Here is a tiny trained network, its code and every weight. The questions are about switching its units off for an input and a target symbol, where a switched-off unit gives its printed mean instead of its output.

import numpy as np


def w(rows, s, z=0):
    codes = np.array(rows[::2]) - 128.0
    scale = np.full(codes.shape[1], s)
    scale[-1] = z or s
    return codes * scale


def norm(h):
    return h / np.sqrt((h * h).mean(-1, keepdims=True) + 1e-5)


def f(y):
    return np.maximum(y, 0)


def softmax(a):
    e = np.exp(a - a.max(-1, keepdims=True))
    return e / e.sum(-1, keepdims=True)


def log_softmax(a):
    a = a - a.max(-1, keepdims=True)
    return a - np.log(np.exp(a).sum(-1, keepdims=True))


def net(x, mask):
    ids = ['ΓΘΩαβεζηλμξπτφψ'.index(c) for c in x.split()]
    T = len(ids)
    res = E[ids] + P[:T]
    r = norm(res)
    for j in range(2):
        rows = slice(2 * j, 2 * j + 2)
        q, k, v = (r @ M[0][rows].T for M in (Q, K, V))
        z = softmax(np.where(np.tri(T) > 0, q @ k.T / 2**0.5, -1e9)) @ v
        o = O[0][rows]
        res = res + np.where(mask[j], z, o[:, -1]) @ o[:, :-1]
    y = f(norm(res) @ A[0][:, :-1].T + A[0][:, -1])
    res = res + np.where(mask[2:10], y, B[0][:, -1]) @ B[0][:, :-1]
    return log_softmax(norm(res)[-1] @ U[:, :-1].T + U[:, -1])


Q, K, V, O, A, B = {}, {}, {}, {}, {}, {}
E = w([
[104,114,108,78,96],'Γ',
[40,125,228,98,76],'Θ',
[161,49,95,110,150],'Ω',
[167,124,125,84,107],'α',
[176,145,184,73,169],'β',
[125,165,66,178,137],'ε',
[130,119,252,133,144],'ζ',
[187,89,131,60,130],'η',
[116,114,253,142,210],'λ',
[95,79,53,119,84],'μ',
[134,152,103,66,32],'ξ',
[107,101,188,158,135],'π',
[111,163,173,70,220],'τ',
[214,77,209,87,254],'φ',
[75,93,155,127,148],'ψ',
],0.024)
P = w([
[140,170,223,1,174],'0',
[138,105,184,33,186],'1',
[141,106,173,64,169],'2',
[138,111,163,94,143],'3',
[135,114,154,116,130],'4',
[135,117,154,128,119],'5',
[136,116,148,138,109],'6',
[134,115,143,151,100],'7',
[136,117,141,156,94],'8',
[134,116,135,168,90],'9',
[134,119,136,173,86],'10',
],0.0097)
Q[0] = w([
[106,193,115,94,48],'H0',
[219,199,198,48,76],'H0',
[106,113,114,143,81],'H1',
[5,132,90,52,115],'H1',
],0.011)
K[0] = w([
[90,90,124,91,56],'H0',
[187,6,212,87,69],'H0',
[144,87,132,164,98],'H1',
[133,71,165,104,100],'H1',
],0.013)
V[0] = w([
[54,59,148,182,101],'H0',
[190,151,136,255,142],'H0',
[105,170,94,142,140],'H1',
[117,73,178,50,116],'H1',
],0.0088)
O[0] = w([
[135,142,165,169,117,3],'H0',
[112,104,92,45,162,183],'H0',
[183,117,107,186,164,172],'H1',
[136,131,184,1,203,105],'H1',
],0.0099,0.0038)
A[0] = w([
[178,250,182,180,176,56],'N0',
[151,139,74,78,206,74],'N1',
[185,227,96,68,141,115],'N2',
[69,201,105,82,123,182],'N3',
[135,130,90,40,141,93],'N4',
[180,95,88,234,156,3],'N5',
[169,113,106,132,116,87],'N6',
[117,34,49,121,153,2],'N7',
],0.011,0.0047)
B[0] = w([
[147,250,24,51,122,163],'N0',
[2,165,133,154,62,214],'N1',
[91,72,106,177,34,180],'N2',
[224,82,215,125,235,233],'N3',
[161,219,61,206,147,226],'N4',
[125,108,249,12,141,252],'N5',
[54,135,133,119,159,156],'N6',
[152,142,241,113,72,232],'N7',
],0.0088,0.0048)
U = w([
[155,153,199,55,133,223],'Γ',
[46,150,188,79,73,163],'Θ',
[100,57,120,98,97,106],'Ω',
[173,99,58,167,104,230],'α',
[196,225,93,103,131,75],'β',
[57,223,61,185,94,127],'ε',
[154,220,183,179,114,36],'ζ',
[244,58,86,120,133,72],'η',
[124,164,145,191,221,88],'λ',
[91,117,52,44,129,88],'μ',
[148,200,146,100,33,1],'ξ',
[69,19,153,209,167,58],'π',
[113,225,116,111,186,61],'τ',
[192,83,96,151,226,120],'φ',
[48,94,92,115,252,76],'ψ',
],0.017,0.0092)

Each question gives the input, a string of symbols that net reads in full, and the target symbol t.
The units are the heads (2 rows each of Q, K, V and O) and the neurons (one row each of A and B). Each row of codes is followed by its name. A weight is (code - 128) times the scale printed after its matrix; where a second scale follows, it is the last column's (O, A, B and U).
mask holds one flag per unit, heads first, then neurons. A switched-off unit (its flag False) gives its mean, the last column of its rows in O or B, instead of its output. The means were averaged over made-up inputs and are rounded, as every weight is.
A unit's drop is (log p(t) with every unit on - log p(t) with that unit switched off) / (log p(t) with every unit on - log p(t) with every unit switched off).
The circuit of an input: a set's keep is (log p(t) with only the set's units on - log p(t) with every unit switched off) / (log p(t) with every unit on - log p(t) with every unit switched off). Starting from all 10 units, units are removed one at a time, each time the one whose removal leaves the highest keep (on an exact tie, the one counted first), for as long as the keep stays at least 0.8.
units of the circuit, in order: the units of the circuit, biggest drop first
most important unit: the unit with the biggest drop
top k neurons: the k neurons with the biggest drops, biggest first
heads that matter: for each layer, one digit per head in row order, 1 if its drop is at least 0.15 and else 0, layers parted by /
drop when u is switched off: that unit's drop, to one decimal
input ε λ τ ζ ε ξ ε ψ τ, target τ: most important unit => N0
input ψ ε λ π, target π: heads that matter => 01
input β Γ Ω, target Γ: top 2 neurons => [N7, N1]
input ε η μ ψ, target ψ: top 3 neurons => [N5, N7, N4]
input μ μ λ ε ψ ε ε ε ε ψ, target ψ: units of the circuit, in order => [N5, H0]
input η π μ, target Γ: units of the circuit, in order => [H1, H0, N1]
input ξ μ ε ζ, target ζ: units of the circuit, in order => [H1, N0, N5]
input Ω α ε ε ε ε η Θ, target Γ: top 3 neurons => [N3, N1, N2]
input ε η π Ω ξ α, target α: units of the circuit, in order => [N5, N2]
input π λ φ Θ ψ ε η μ η, target η: top 3 neurons => [N5, N1, N7]
input ε μ μ ε ε μ ε ξ Γ, target Γ: top 2 neurons => [N1, N2]
input ψ ψ Ω, target Γ: top 2 neurons => [N1, N3]
input ε ζ ξ ψ φ α ε ψ ψ ξ Θ, target Γ: top 2 neurons => [N1, N3]
input ψ ξ ε Θ β, target β: top neuron => [N0]
input ψ ψ μ, target Γ: top 3 neurons => [N1, N2, N4]
input μ ε π Γ Ω, target Ω: top 2 neurons => [N1, N7]
input φ ε β ε μ ε η Γ, target Γ: top 2 neurons => [N3, N1]
input ξ μ ψ ε ε ε η ζ η μ, target μ: top 3 neurons => [N4, N5, N1]
input μ Ω Ω Γ ε β β β, target β: drop when N0 is switched off => 0.8
input λ ε ζ ε π λ Θ τ ε ε, target α: drop when N3 is switched off => 0.5
input τ ε ξ ε, target Θ: drop when N4 is switched off => 0.4
input μ Θ ε λ, target λ: drop when N0 is switched off => 0.2
input ζ π π μ Θ μ ζ ψ ε η, target η: units of the circuit, in order => [N5]
